[128 = 0]
[22] 122 122 99 116 134 132 127 108 126 129 117 132 112 137 135 135 126 134 134 139 138 145 118 130
[22] 106 136 135 121 125 134 138 134 131 124 150 101 108 156 102 148 114 147 118 153 89 85 104 152
[22] 110 99 152 136 147 113 140 159 121 138 158 74 93 147 113 124 98 173 117 149 89 80 106 150
[17] 124 86 192 153 118 108 144 168 120 121 170 74 106 157 112 70 140 144 122 109 99 102 147 115
[22] 126 147 130 131 106 138 116 144 148 138 143 142 146 93 158 155 106 140 159 139 103 79 137 109
[26] 138 159 116 138 87 109 126 137 125 132 141 141 131 107 118 110 127 134 176 108 141 123 115 116
[26] 116 154 99 134 89 132 89 98 136 143 150 122 71 173 70 107 95 134 151 138 136 132 116 125
[17] 147 129 126 129 110 132 111 130 153 138 121 128 137 128 124 146 127 131 135 151 141 129 96 139
[17] 131 135 158 137 121 118 114 141 130 134 139 110 108 124 107 95 96 113 138 112 149 126 140 108
[25] 157 111 147 137 86 108 129 146 141 135 140 113 142 136 130 94 162 119 141 124 158 144 109 121
[17] 138 139 103 120 120 132 121 109 129 113 112 133 135 133 129 145 154 133 136 141 128 149 114 131
[22] 128 117 108 100 123 124 122 105 125 119 121 103 110 145 155 116 145 115 131 147 152 160 134 104
[26] 134 101 116 138 107 143 96 120 159 152 128 142 107 128 152 122 103 142 165 139 144 130 134 101
[22] 125 126 152 123 126 125 134 141 134 131 138 105 120 136 117 121 115 117 118 134 135 114 118 133
[25] 96 115 148 136 138 155 146 121 135 137 135 155 92 158 88 109 87 107 121 99 137 116 134 140
[22] 138 104 132 144 129 139 100 123 149 148 121 137 111 137 120 119 105 130 130 131 148 143 130 124
[25] 89 148 54 97 145 124 160 95 88 144 137 167 135 121 164 143 136 117 108 122 120 128 149 140
[26] 123 149 103 151 118 131 92 131 142 133 132 120 80 123 87 157 67 203 190 152 92 90 84 138
[25] 107 136 141 138 139 136 131 128 119 135 150 128 121 150 97 126 115 123 92 122 97 104 147 145
[17] 91 148 113 131 79 144 167 135 134 158 178 189 150 129 138 130 127 111 138 103 100 64 139 139
[17] 129 140 118 140 131 109 117 146 123 157 140 129 125 97 127 130 86 148 141 127 130 105 119 133
[25] 161 145 153 137 124 101 71 159 132 131 162 42 167 125 141 163 155 164 73 200 55 87 139 130
[25] 128 123 166 140 124 123 133 142 127 114 138 104 111 147 94 101 127 126 127 114 124 124 127 127
[25] 94 116 77 95 133 135 135 99 124 149 134 128 85 147 153 134 97 130 136 152 143 126 120 126
[25] 122 116 145 129 124 132 143 129 128 118 128 128 112 141 117 105 129 118 139 109 139 134 130 121
[22] 133 132 126 125 119 137 115 130 150 150 121 148 131 106 143 137 95 114 145 132 158 122 122 119
[22] 136 125 136 148 111 164 99 125 167 135 117 172 136 112 138 147 106 131 161 125 125 116 142 108
[26] 132 135 127 135 115 96 153 155 114 131 146 102 124 133 93 126 133 162 137 133 117 106 68 168
[17] 139 115 137 131 142 123 115 119 119 110 112 113 115 132 130 103 139 124 130 117 142 166 152 104
[25] 129 131 104 117 114 111 138 124 111 132 143 124 148 128 156 123 166 125 117 133 122 133 138 125
[26] 154 125 162 111 87 137 109 134 169 132 132 104 149 140 145 128 145 84 118 159 162 131 118 111
[22] 141 157 116 127 120 103 110 127 120 165 140 126 141 124 106 115 114 95 92 130 167 142 120 146
[26] 108 153 115 122 143 138 128 100 100 110 120 165 129 108 148 104 129 91 132 81 133 153 208 81
[26] 120 129 156 83 128 132 126 149 157 137 129 81 113 101 175 149 69 103 143 172 161 88 111 100
[22] 159 100 135 161 113 145 63 117 164 157 119 150 123 128 136 106 112 123 139 126 157 161 163 94
[17] 137 175 108 116 143 98 123 130 100 91 110 82 112 113 92 153 124 169 152 148 112 132 80 145
[25] 119 144 86 124 142 130 112 103 115 124 119 131 110 133 120 148 120 153 132 142 110 137 126 134
[17] 141 95 126 127 124 148 134 127 154 135 114 147 154 135 155 153 156 131 118 148 129 133 110 144
[26] 148 85 152 144 127 154 100 131 164 125 117 120 133 144 146 142 143 147 125 155 109 130 134 118
[26] 120 150 114 130 98 97 147 130 101 131 155 122 110 139 98 85 135 124 146 100 141 132 118 130
[17] 108 144 122 129 147 118 138 137 108 144 139 138 121 102 130 124 88 128 128 110 125 105 144 128
[25] 125 141 76 109 121 107 129 114 109 144 136 125 133 123 151 137 140 137 126 147 133 135 117 135
[17] 156 84 178 130 122 134 142 163 166 112 118 80 142 154 118 157 159 156 117 174 114 110 55 166
[26] 169 113 147 126 62 101 136 166 167 161 149 97 155 140 122 126 154 124 134 166 171 115 37 163
137 140 133 149 98 95 118 157 122 137 164 90 116 129 102 113 123 171 152 136 102 96 101 135 -> [17]
144 127 170 147 104 152 101 121 151 105 130 128 136 159 102 111 159 104 116 120 116 141 161 107 -> [22]
127 148 125 123 152 117 129 146 126 140 121 117 128 99 118 161 84 147 128 147 128 101 89 155 -> [17]
136 136 161 150 133 132 92 142 136 128 152 94 142 145 104 145 133 145 83 155 68 95 149 138 -> [25]
133 139 132 123 154 136 140 129 121 98 91 150 145 87 146 146 128 128 152 108 134 141 135 115 -> [25]
109 116 126 128 116 139 141 126 138 166 151 153 121 149 120 115 107 102 107 120 145 112 127 145 -> [25]
98 139 82 127 154 101 138 126 81 136 165 97 121 144 125 149 140 184 89 153 49 92 131 163 -> [17]
121 128 129 118 120 120 125 142 139 140 139 96 97 128 123 135 86 149 152 154 132 98 91 132 -> [26]
134 105 116 145 108 120 126 139 132 148 153 126 139 140 142 129 153 160 125 142 98 110 121 140 -> [17]
163 99 133 120 53 134 92 133 198 181 143 114 127 155 142 123 120 103 142 182 196 131 71 127 -> [26]
137 97 177 157 122 110 109 168 141 164 161 93 111 129 117 88 89 136 121 125 135 101 136 120 -> [17]
112 104 158 110 137 151 163 144 146 144 131 158 159 103 186 135 117 82 110 116 145 100 156 115 -> [25]
113 130 87 133 157 119 145 122 107 151 122 155 120 121 113 143 106 152 119 122 127 127 101 170 -> [26]
159 131 128 145 108 121 73 113 141 157 131 132 136 136 119 97 132 96 105 128 167 170 158 108 -> [22]
111 120 120 115 133 128 130 113 110 100 138 97 108 155 141 120 155 141 124 137 92 130 157 108 -> [25]
109 190 80 130 115 112 124 111 101 137 139 151 100 119 78 124 88 138 160 107 132 122 110 141 -> [26]
138 129 130 146 108 119 134 143 128 133 124 163 135 85 147 100 118 130 186 85 155 134 140 97 -> [17]
141 148 131 135 113 119 130 126 126 123 137 112 140 171 64 136 164 126 87 143 116 135 83 180 -> [26]
115 172 151 95 129 136 114 127 137 109 131 82 108 131 110 151 89 104 122 161 126 100 120 118 -> [26]
145 165 114 123 98 132 103 123 156 147 125 134 138 131 95 162 110 120 129 161 148 120 75 157 -> [26]

(70) 124 122 165 146 124 73 119 121 150 101 130 161 129 144 154 125 120 161 114 111 114 105 81 150
(82) 187 97 110 119 101 142 153 182 126 121 115 119 99 101 125 132 127 89 126 86 165 110 137 85
(73) 161 42 131 92 142 112 129 168 98 123 108 127 139 98 123 129 128 137 148 123 126 149 72 109
(70) 151 105 144 136 131 119 141 137 165 171 110 148 118 93 123 164 139 105 112 116 130 113 148 105
(73) 131 115 124 137 147 127 102 145 117 143 116 105 144 144 103 103 158 102 148 163 106 175 158 131
(70) 124 130 138 128 121 126 114 117 108 104 127 124 145 148 135 107 130 139 146 124 108 170 100 135
(82) 146 114 131 150 119 103 115 147 138 131 128 113 136 132 140 123 120 122 138 113 145 125 95 135
(73) 145 118 110 114 108 167 144 125 105 119 131 108 131 112 125 135 114 116 138 99 149 156 109 108
(79) 82 153 126 96 134 162 165 90 114 98 139 151 101 126 108 139 140 132 96 143 94 134 181 132
(85) 147 82 142 139 147 127 112 112 137 163 119 127 165 105 116 152 123 134 134 123 130 166 86 120
(70) 115 156 98 114 109 154 144 134 105 104 144 105 110 136 132 116 117 120 132 123 147 116 141 132
(82) 106 98 118 93 170 117 129 135 104 105 138 143 125 128 110 119 125 169 111 170 121 94 124 144
(73) 128 140 116 118 167 120 119 144 128 106 139 158 110 150 107 102 134 160 94 173 135 54 179 131
(70) 129 83 152 114 168 82 106 153 133 152 104 153 139 120 124 125 150 148 136 169 96 118 123 130
(79) 163 111 127 175 131 118 94 138 151 168 125 98 160 130 121 128 124 105 143 121 156 151 107 128
(82) 120 156 85 100 131 161 127 138 92 119 144 105 126 136 131 108 107 148 144 148 161 93 134 127
(84) 162 139 120 157 101 115 120 158 153 153 126 109 125 123 153 131 113 107 142 98 172 96 113 119
(85) 151 96 92 120 164 145 82 159 102 200 117 75 178 113 114 118 122 127 184 174 161 146 108 117
(84) 151 135 155 114 116 111 115 136 117 101 108 164 131 143 156 105 133 159 145 113 106 128 103 108
(85) 102 135 136 139 128 121 134 104 141 134 137 127 131 127 130 144 124 129 118 128 120 133 121 148
(73) 93 113 139 78 140 144 185 99 126 105 132 178 91 91 116 170 128 150 80 126 102 98 150 121
(85) 112 108 144 91 170 174 122 61 114 187 114 156 178 86 112 174 121 173 140 153 103 174 104 104
(85) 148 127 130 120 128 141 126 132 126 138 117 138 130 120 128 129 130 129 134 123 131 128 134 105
(70) 152 123 158 145 124 108 134 119 164 130 120 170 121 118 137 148 126 138 101 100 128 102 121 114
(79) 107 143 118 108 141 125 120 134 108 121 131 128 127 141 134 109 129 150 139 158 121 109 135 138
(84) 104 124 112 133 146 111 124 141 144 177 133 104 130 111 130 147 122 121 134 157 147 92 132 149
(79) 122 130 89 122 157 147 108 136 105 138 147 96 145 137 110 111 111 145 136 166 163 105 129 140
(82) 116 165 157 169 113 101 109 106 167 160 121 133 142 142 154 136 133 121 139 120 113 137 124 143
(84) 153 121 139 150 151 109 99 133 139 115 129 148 140 152 115 105 133 148 113 141 129 114 131 128
(73) 162 102 124 81 112 109 124 198 88 107 98 130 114 125 158 92 136 135 173 124 124 113 105 99
(85) 100 98 144 135 150 99 127 109 129 98 142 136 135 139 112 128 130 146 104 141 104 144 103 164
(84) 114 110 117 118 135 118 128 146 131 181 119 102 134 100 136 149 127 113 153 145 137 122 118 134
(79) 105 133 126 92 117 132 162 123 100 56 142 151 95 137 134 116 121 153 105 117 114 108 124 136
(79) 171 87 109 119 140 143 145 168 140 155 117 128 108 91 101 148 134 97 109 125 158 97 165 93
(70) 140 101 147 116 115 82 140 181 135 118 101 142 96 122 143 119 156 103 134 122 101 116 141 120
(79) 122 143 130 122 100 108 131 153 105 67 129 123 106 163 147 86 138 124 139 117 109 137 124 140
(70) 141 118 128 156 150 113 118 140 160 152 129 131 125 128 105 133 140 111 105 145 138 105 164 130
(79) 83 165 108 83 154 155 130 119 108 168 123 130 125 118 129 132 136 146 146 186 112 102 178 126
(85) 106 143 154 138 112 64 138 150 154 99 127 152 93 147 158 118 139 130 113 123 105 81 132 156
(85) 159 106 140 115 126 182 148 85 115 102 126 158 138 110 101 148 123 138 103 91 121 178 120 89
(70) 127 125 136 133 125 98 114 150 117 92 125 127 123 159 133 91 143 128 136 136 107 138 125 143
(82) 140 107 153 140 115 109 143 146 144 108 110 141 103 131 114 124 166 83 112 113 89 166 165 120
(82) 155 44 135 107 151 91 132 166 115 96 124 143 125 111 117 126 121 152 113 124 134 108 76 127
(84) 135 138 136 136 114 138 121 119 110 83 128 127 132 159 121 97 141 121 132 117 105 179 131 128
(84) 137 118 125 125 121 121 128 146 134 159 118 117 130 109 142 141 123 118 146 122 141 119 114 121
(73) 127 59 166 197 152 67 88 110 171 172 125 101 183 127 110 150 138 106 131 130 109 207 63 171
(73) 124 101 122 130 138 148 146 110 125 110 140 124 125 120 94 141 130 114 99 123 125 157 137 131
(82) 158 98 139 200 116 85 113 150 184 166 127 96 137 124 122 145 133 72 121 101 153 143 115 143
(70) 134 111 139 123 133 82 127 174 135 110 116 144 102 138 134 107 148 124 122 142 112 93 146 133
(79) 161 98 108 140 130 125 123 157 122 105 140 108 128 134 114 113 115 123 119 116 164 114 110 128
(84) 147 128 124 152 126 127 115 133 137 130 131 117 135 138 121 120 127 117 127 122 142 133 129 127
(85) 142 130 82 109 129 165 110 157 92 170 124 72 150 117 129 115 116 115 181 147 166 138 122 112
(73) 121 191 119 156 119 130 118 119 146 117 146 130 116 162 135 108 123 131 114 133 145 87 166 140
(79) 74 158 112 122 122 199 171 35 115 97 171 122 130 119 101 167 99 139 85 108 132 164 128 147
(82) 141 149 146 87 109 118 135 144 114 111 107 173 111 125 173 118 123 168 146 113 117 83 111 99
(84) 150 137 131 142 116 116 133 143 140 93 134 144 107 144 131 114 125 129 104 108 141 94 138 124
(73) 126 123 137 132 122 113 125 135 131 129 121 126 128 131 134 125 136 120 136 126 115 141 124 132
(84) 112 99 145 97 167 78 113 156 128 153 109 157 130 117 141 127 139 167 139 176 104 80 118 136
(85) 115 86 130 152 138 69 120 156 125 68 149 109 119 162 115 96 132 125 107 136 121 128 99 179
(82) 129 112 100 138 144 138 130 142 130 138 143 98 125 123 100 131 125 107 115 143 155 118 148 137
98 127 150 117 130 135 130 87 140 201 110 130 157 88 147 178 126 131 157 131 105 166 101 125 -> (73)
94 130 103 67 99 149 162 136 62 65 139 108 107 129 150 109 112 145 152 115 121 140 92 137 -> (85)
167 83 98 122 166 126 116 175 125 143 130 119 128 115 98 120 123 132 116 155 171 76 141 114 -> (79)
178 124 129 95 146 154 127 158 112 113 101 174 110 128 106 104 156 134 119 143 114 110 193 71 -> (70)
109 189 131 153 103 141 119 99 146 163 129 113 139 138 152 136 125 114 150 120 128 143 138 134 -> (73)
121 150 158 144 121 154 119 48 149 176 127 148 176 106 150 177 100 161 139 98 128 165 70 119 -> (82)
147 103 118 151 134 90 117 179 148 142 126 107 118 130 124 118 134 102 127 137 150 95 136 138 -> (84)
125 117 129 123 107 81 115 187 117 137 106 96 120 136 160 102 146 101 178 135 113 137 111 140 -> (84)
151 94 132 138 142 93 115 151 135 109 133 137 131 134 128 118 116 150 115 125 147 94 93 136 -> (73)
130 148 89 139 127 142 106 134 116 148 151 82 151 135 141 119 90 143 153 133 188 97 91 142 -> (82)
134 114 120 162 135 101 97 160 128 123 129 89 138 160 112 91 149 95 142 149 123 160 139 152 -> (84)
148 104 113 162 139 131 113 123 128 101 155 104 146 146 100 115 110 129 107 119 161 140 102 145 -> (79)
150 132 139 172 115 106 128 140 165 119 130 131 112 142 121 125 139 96 102 108 135 118 154 131 -> (70)
132 177 101 128 110 154 132 143 129 146 130 110 111 131 138 121 125 108 140 129 155 95 171 115 -> (82)
130 94 132 62 169 115 117 163 100 165 93 158 134 99 136 126 143 168 160 180 104 96 129 101 -> (73)
115 111 122 108 105 109 148 150 97 61 139 117 105 142 141 105 122 131 129 109 122 130 95 148 -> (85)
92 172 141 144 111 138 155 73 160 133 146 147 116 120 141 167 111 134 96 104 129 108 133 143 -> (73)
88 220 136 163 102 140 137 69 171 150 149 139 122 140 156 154 110 133 111 111 138 95 150 147 -> (73)
141 95 138 109 124 134 141 144 131 173 97 127 127 88 127 155 148 96 149 122 109 163 136 99 -> (70)
147 90 137 154 148 85 89 164 130 133 117 110 149 150 116 97 149 115 145 151 116 155 117 143 -> (73)
119 123 126 112 128 118 137 140 132 153 121 129 121 106 144 145 122 132 137 131 134 100 119 127 -> (84)
93 111 137 130 173 128 130 107 137 136 129 139 126 132 77 134 165 112 95 180 81 159 193 146 -> (73)
152 132 140 137 109 122 140 145 154 143 111 142 108 115 137 141 140 100 123 105 128 115 153 105 -> (82)
124 99 118 129 150 102 137 158 142 132 133 127 107 119 111 133 134 118 103 149 138 84 150 141 -> (84)
112 120 128 158 171 134 104 95 148 167 138 118 159 132 88 140 138 124 111 168 121 155 152 147 -> (73)
163 137 132 148 135 134 116 117 156 150 131 151 140 120 132 144 106 152 111 113 165 83 117 109 -> (84)
183 109 134 158 111 118 113 160 130 92 121 123 126 153 118 94 141 101 126 99 134 156 128 112 -> (84)

[228] 125 145 118 139 128 119 120 117 137 112 141 132 149 117 116 138 151 121 107 114 130 139 143 163
[217] 139 141 134 147 95 166 120 108 154 112 152 140 123 122 116 131 129 135 137 143 144 111 122 122
[221] 139 137 132 94 137 105 136 140 118 153 134 162 118 144 154 94 103 134 92 116 141 127 98 118
[228] 145 134 127 164 126 141 151 111 160 114 133 112 142 114 136 147 158 134 141 121 121 127 122 134
[221] 124 179 96 110 93 135 99 124 149 137 168 124 119 166 115 137 132 153 115 168 116 133 87 62
[220] 137 132 140 136 142 156 143 133 148 126 125 123 151 124 120 131 138 116 114 134 126 112 127 130
[223] 123 114 143 119 147 139 117 135 109 113 108 142 131 122 117 119 104 108 151 133 146 120 157 145
[220] 141 101 153 169 94 169 131 105 131 102 134 134 129 79 115 121 118 108 139 118 155 105 161 173
[220] 132 124 128 137 136 125 155 135 143 150 125 110 132 140 141 135 150 134 117 123 105 120 108 110
[228] 153 100 166 134 140 161 186 155 139 172 125 118 170 94 132 92 126 87 17 102 120 90 115 156
[221] 151 156 112 116 137 138 120 133 113 119 134 124 157 123 129 105 85 95 126 149 144 123 127 98
[223] 151 146 116 110 160 86 153 144 110 156 134 148 156 142 163 90 111 97 77 99 133 117 112 127
[228] 149 101 139 135 115 124 164 140 110 172 133 126 128 121 156 89 103 101 84 107 126 92 112 117
[217] 130 128 118 132 85 120 119 107 135 125 143 123 85 122 142 137 128 175 150 131 127 154 100 108
[217] 124 130 134 114 170 127 140 148 131 137 108 129 143 154 130 130 134 118 134 134 118 117 127 115
[221] 135 127 133 141 142 136 138 126 135 116 121 122 148 112 125 133 137 117 128 121 129 128 140 147
[223] 148 115 132 146 146 133 146 127 114 116 111 117 146 106 141 118 109 99 154 120 138 119 147 135
[220] 78 177 127 91 172 151 61 146 137 90 131 166 180 164 44 152 152 92 104 162 140 121 188 172
[223] 161 132 116 153 149 112 174 125 138 137 122 101 153 116 166 127 140 120 126 107 113 131 107 116
[228] 97 97 127 120 131 110 125 152 98 159 114 102 130 136 112 130 135 106 100 122 100 119 151 135
[223] 124 107 147 129 144 136 146 133 141 130 106 120 119 123 132 141 145 148 138 124 117 137 122 136
[217] 151 159 149 102 216 150 145 152 139 114 103 176 176 163 134 105 106 85 147 141 157 91 135 121
[220] 115 160 126 92 135 136 89 129 135 105 135 156 126 140 103 131 119 146 124 152 146 151 127 130
[217] 92 126 110 93 156 83 119 161 102 164 115 110 135 163 119 135 144 121 91 125 92 141 131 119
[223] 147 145 121 113 118 125 117 131 100 134 149 154 146 121 132 83 79 87 89 125 158 108 134 128
[221] 150 183 104 101 123 158 105 134 135 116 150 113 160 124 111 115 91 117 100 174 137 143 103 75
[223] 129 70 160 154 89 164 129 120 103 122 117 119 107 77 117 112 95 109 143 122 147 107 163 159
[217] 140 111 140 125 149 130 141 135 111 125 107 127 135 109 139 112 104 112 135 121 139 128 138 138
[228] 152 136 143 134 132 144 147 117 152 118 131 148 124 121 146 121 126 144 136 124 145 126 106 128
[228] 137 135 141 91 136 180 116 150 126 127 114 117 127 132 112 113 77 128 140 184 136 125 108 67
[220] 137 135 130 117 137 133 128 131 126 124 125 134 131 125 133 118 112 127 129 134 137 132 121 121
[221] 151 123 142 113 154 149 134 140 110 112 109 122 159 84 125 101 84 98 106 131 150 140 141 146
[217] 148 82 141 175 35 161 120 91 104 105 150 104 107 26 119 107 88 119 112 109 157 137 156 179
[217] 127 132 129 115 136 127 116 138 106 127 131 140 151 118 114 107 106 93 94 124 142 120 151 150
[228] 104 155 88 155 121 122 95 113 136 94 138 84 160 123 89 179 171 119 149 142 103 154 165 139
[217] 121 172 114 89 138 117 95 137 120 128 150 169 143 160 113 108 110 113 95 141 147 123 127 121
[221] 117 139 110 139 115 127 115 121 136 125 137 113 123 148 119 150 146 135 154 143 113 126 129 104
[221] 127 143 116 130 104 144 110 123 132 123 144 119 127 131 114 132 122 128 131 150 128 125 125 104
[223] 109 93 135 142 126 106 143 130 124 147 115 116 107 133 136 144 158 142 134 105 105 128 133 145
[220] 142 149 138 96 129 140 134 130 157 133 134 147 104 140 144 122 120 179 118 144 135 151 72 95
[220] 128 125 120 140 133 124 134 131 123 131 125 109 143 125 127 133 135 112 128 125 117 123 138 127
[221] 108 87 135 79 161 128 106 161 71 119 66 79 115 93 115 126 71 132 159 157 121 186 148 114
[228] 122 150 153 110 164 161 117 124 172 87 115 153 138 122 102 154 155 163 135 142 142 160 126 162
[223] 140 110 141 135 115 137 144 128 125 138 128 124 124 107 137 114 117 125 109 118 131 122 122 135
[220] 131 104 158 135 94 146 120 109 127 115 136 171 92 106 128 110 109 141 139 115 164 116 138 165
129 132 121 128 146 123 130 132 124 122 118 117 139 129 130 134 128 121 142 131 123 134 134 123 -> [221]
117 76 168 146 53 167 115 112 118 133 145 150 84 88 106 107 107 132 105 118 154 100 148 171 -> [221]
163 108 142 153 151 146 179 138 129 144 111 106 157 109 154 109 116 92 122 116 124 96 123 118 -> [220]
147 144 133 150 91 177 119 112 145 109 157 130 150 97 104 118 115 105 102 142 149 107 136 137 -> [221]
94 120 98 138 97 84 98 117 104 130 138 112 105 137 119 151 149 137 145 117 109 146 151 139 -> [220]
128 146 136 124 110 182 104 117 159 95 134 121 121 116 97 149 126 156 151 170 137 145 119 110 -> [223]
112 138 107 123 120 109 108 126 121 125 134 115 124 136 119 144 139 137 133 133 116 148 132 122 -> [220]
130 127 127 127 109 127 121 125 118 136 140 140 116 135 131 114 112 123 128 130 137 113 127 118 -> [221]
123 112 159 97 151 164 137 160 128 147 108 123 143 121 108 112 111 116 78 145 124 119 123 127 -> [228]
102 92 141 95 62 145 85 134 90 146 134 128 63 118 106 108 75 154 124 157 137 135 123 102 -> [221]
108 114 108 103 85 91 102 130 92 149 138 110 89 118 130 121 109 155 102 125 117 167 116 118 -> [217]
129 130 119 125 96 126 96 124 85 125 150 152 132 118 115 91 77 80 114 129 160 100 162 138 -> [223]
93 132 136 87 131 109 108 144 132 151 133 160 103 166 113 131 148 159 89 128 120 136 113 135 -> [223]
135 143 126 165 122 139 126 110 140 103 150 141 172 104 107 130 150 85 100 106 143 105 169 187 -> [217]
174 124 112 150 115 137 154 117 117 118 123 78 138 77 161 115 89 123 148 132 129 151 108 93 -> [220]
110 131 124 111 119 111 99 124 113 121 133 152 107 138 119 127 121 139 136 127 140 139 139 141 -> [220]
142 154 117 116 141 118 134 132 133 134 138 136 144 137 139 116 123 124 103 127 130 131 109 115 -> [223]
155 166 102 173 127 164 123 110 141 89 146 104 187 113 110 138 125 72 158 150 137 101 159 114 -> [221]
156 105 164 131 139 168 171 133 156 139 106 129 103 131 158 120 115 156 163 141 131 110 86 88 -> [228]
131 174 105 86 163 129 93 140 113 100 122 126 161 129 110 123 93 113 131 161 142 161 134 108 -> [220]
141 136 134 128 147 150 135 134 134 119 122 125 154 119 122 122 118 108 122 137 135 120 133 127 -> [220]
150 160 110 134 111 120 113 98 136 97 146 156 104 137 152 126 110 154 192 137 157 140 110 102 -> [228]
158 147 103 160 98 116 135 101 130 120 155 127 127 123 155 121 119 122 153 120 139 120 117 107 -> [228]
146 117 150 145 138 165 145 127 139 116 117 129 141 111 127 122 118 110 145 133 141 105 137 133 -> [217]
139 83 145 151 111 142 147 123 112 126 110 99 118 79 136 122 111 124 139 116 129 133 140 145 -> [217]
